In the rows, 128 means zero.
Group, then class:
[130 131 123 134 137 127 134 139  91 206 127 119 110 214 126 134 126 142
 159 133 128 134  86 141 127 135 145 115 131 127 130 127 139 125 139 122
 120 145 128 135 134 138 133 119 108 118 120 120 136 120 115 122 156 118
 134 122 151 159 134  91 160 125 132 136] -> J875:J938
[117 137 128 130 171 112 116 136 103 151 112 133 121 252 155 123 119 137
 141 125 112 137 121 152 128 137 120 120 176 130 127 114 168 149 140 132
 141  37 148 128 138 132 124 133 131 126 134 146 122 129 117 139 113 132
 138 135 155 143 125 125 111 116 130 125] -> J15:J968
[134 122 125 136 101 129 146 150  93 217 119 119  99 183 119 145 173 138
 156 114 130 126  95 132 127 121 139 128 127 125 131 128 125 113 159 121
 111 172 130 137 113 127 134 117 121 117 126 122 128 129 125 112 165 130
 131 117 145 157 144  94 150 135 126 134] -> J875:J257
[147 118 126 132 122 128 131 142 113 170 115  97  94 214 125 141 186 129
 151 119 126 128  57 123 122 123 166 128 143 134 135 134 154 104 151 118
 129 135 126 134 129 122 130 119  72 119 130 129 144 120 116 128 163 127
 130 121 153 172 116  86 134 115 128 124] -> J875:J938
[120 123 118 130  59 116 139 140 104 181 112 113 107  96 113 130 188 122
 132  78 131 121 151 124 133 130 129 142 127 130 152 127 122 124 148 119
 108 187 126 130 121 142 130 113 114 106 125 121 133 148 121  98 147 129
 134 118 127 153 144 112 139 122 116 125] -> J875:J257
[134 131 124 131 123 127 133 143 129 106 118 103 126 129 140 127 145 129
 126 129 127 133  80 142 121 126 142 113 124 130 135 122 142 113 140 135
 126 103 113 131 123 124 104 126 122 108 127 130 132 136 135 120 130 120
 126 120 120 135 125 114 123 120 156 123] -> J15:J307
[145 122 123 135 146 138 138 137 121 182 124 116 102 252 127 145 152 119
 143 127 127 124  75 122 138 129 149 117 130 129 128 128 140 119 141 115
 131 132 129 141 120 124 142 121 121 135 130 124 136 105 122 146 159 126
 133 121 155 150 131 110 111 115 139 129] -> J875:J938
[128 135 124 147 151 114 125 152 101 162 107 115 133 231 146 129 157 135
 138 116 128 125  87 158 124 123 154 135 139 128 138 126 149 130 144 134
 138  76 140 124 128 134 136 134 127 123 136 141 129 125 124 136 123 126
 133 118 143 158 132  96 136 113 133 117] -> J15:J307
[121 136 125 122 133 117 118 140 107 138 101 107 103 215 149 124 177 125
 148  93 128 128  97 158 120 118 153 138 161 131 134 118 175 120 148 120
 132  51 152 135 134 154 126 146 126 112 134 139 146 125 114 126 127 132
 137 119 144 155 130 108 102 112 130 118] -> J15:J307
[130 127 119 139  93 122 143 142  97 177 113  98  93 149 126 116 188 131
 143  67 137 119  91 137 126 116 144 133 134 134 144 124 146 116 157 130
 114 142 133 129 129 136 126 117 115 113 139 116 138 130 136 108 149 127
 137 119 137 167 136  76 139 117 127 123] -> J875:J938
[125 134 122 134 140 142 120 140  88 168 109 123 112 214 137 122 133 128
 145 113 125 126 111 156 114 124 130 135 152 134 133 126 171 136 143 124
 124  61 146 136 136 133 125 119 122 123 134 139 126 125 132 120 124 128
 128 123 152 158 131 104 123 113 127 120] -> J15:J968
[124 124 122 135  83 113 139 132 102 211 129 126  97 166 121 143 191 132
 136  94 129 119 131 128 135 122 142 128 126 131 131 129 122 132 146 114
 118 171 123 132 136 124 144 122 121 110 133 123 138 131 133 116 160 126
 128 128 143 150 139  91 151 113 121 122] -> J875:J257
[120 116 124 130  72 116 145 135 119 165 122 117 104 117 109 135 211 123
 137  76 128 118 158 122 129 124 142 143 132 124 133 131 119 122 145 120
 127 173 116 129 121 136 139 118 117  91 138 122 149 125 124 112 151 136
 130 119 128 157 129 107 129 121 118 126] -> J875:J257
[126 132 126 133 150 111 113 134 107 149 100 119 115 233 150 116 173 124
 149  92 127 141  91 167 123 117 158 132 142 130 129 121 170 124 157 130
 141  41 169 125 135 129 134 113 123 135 133 144 125 131 120 132 107 138
 131 119 145 162 126 101 104 108 134 115] -> J15:J307
[129 136 124 141 144 102 109 129 101 155  97 109 122 231 153 127 196 128
 147  77 133 127 120 169 127 120 148 132 156 131 138 118 160 134 153 127
 129  55 150 129  94 136 143 119 119 105 129 146 125 126 111 118 116 102
 133 120 159 171 126 106 111 108 130 116] -> J15:J307
[127 132 119 138 108 117 161 134  99 191 122 125 127 160 120 131 157 136
 129 109 131 123 140 144 133 125 129 124 130 120 129 131 129 135 160 121
 122 146 138 130 123 129 138 125 125 117 130 128 112 147 116 116 152 138
 127 121 130 158 135  99 164 121 122 120] -> J875:J257
[137 129 121 129 112 127 136 143 104 193 117 117 111 210 122 137 190 126
 150  95 124 107 100 142 123 128 147 125  95 125 131 121 138 121 148 119
 118 122 135 145 120 135 156 126 123 114 146 126 124 113 112 128 159 129
 131 122 146 158 131 117 130 120 129 124] -> J875:J938
[134 115 106 125 102 138 138 143 130 150 120 101 102 164 110 136 185 122
 141 111 123 125  81 125 121 132 151 150 139 130 137 126 144 110 138 130
 127 149 116 137 120 125 148 120 116 119 128 127 139 123 119 128 182 121
 131 125 135 149 129  97 123 125 123 129] -> J875:J938
[118 134 126 126 135 114 136 133 102 165 123 116 114 179 133 132 147 134
 144 122 122 122  90 131 132 121 144 131 146 134 128 130 141 120 149 127
 120 135 139 129 128 131 134 114 128 130 135 118 143 126 116 130 139 126
 125 118 130 157 135 113 141 123 142 125] -> J875:J938
[129 132 124 141 163 118 120 134  89 166 116 121 128 239 148 123 111 153
 150 124 135 136 109 163 130 126 127 113 146 140 128 122 174 151 139 128
 134  68 147 106 140 132 119 126 131 122 142 130 118 126 119 127 126 132
 136 122 146 140 139 110 128 119 132 116] -> J15:J968
[111 132 124 134 153 117 121 142  90 177 113 141 112 250 141 118 121 134
 144 114 129 131 133 167 125 127 121 122 159 133 130 119 167 153 138 121
 126  54 152 125 141 143 125 127 133 121 132 137 112 127 120 119 132 131
 127 127 148 145 130 111 127 111 121 127] -> J15:J968
[120 132 124 137 174 109 128 138 101 172 114 129 121 252 160 126 127 135
 146 115 136 141 119 162 125 125 129 121 168 127 131 129 159 157 137 132
 136  61 154 124 139 140 126 123 132 120 136 135 113 128 118 134 127 135
 123 121 148 149 126 115 112 126 127 114] -> J15:J968
[138 126 128 137 137 135 137 144 100 182 118 118 100 238 135 140 129 127
 149 129 130 138  64 138 131 120 140 103 131 139 126 127 155 112 147 122
 124 127 125 136 132 122 124 126 118 128 127 131 127 117 123 115 158 128
 138 113 163 152 125  97 128 120 145 134] -> J875:J938
[118 131 123 134 149 104 114 136  94 177 110 134 126 236 149 124 151 125
 145 100 137 133 147 171 125 143 124 134 162 133 143 117 171 156 120 125
 129  40 152 124 145 135 118 134 122 116 134 142 116 127 117 119 127 122
 122 129 149 144 129 119 119 103 124 119] -> J15:J968
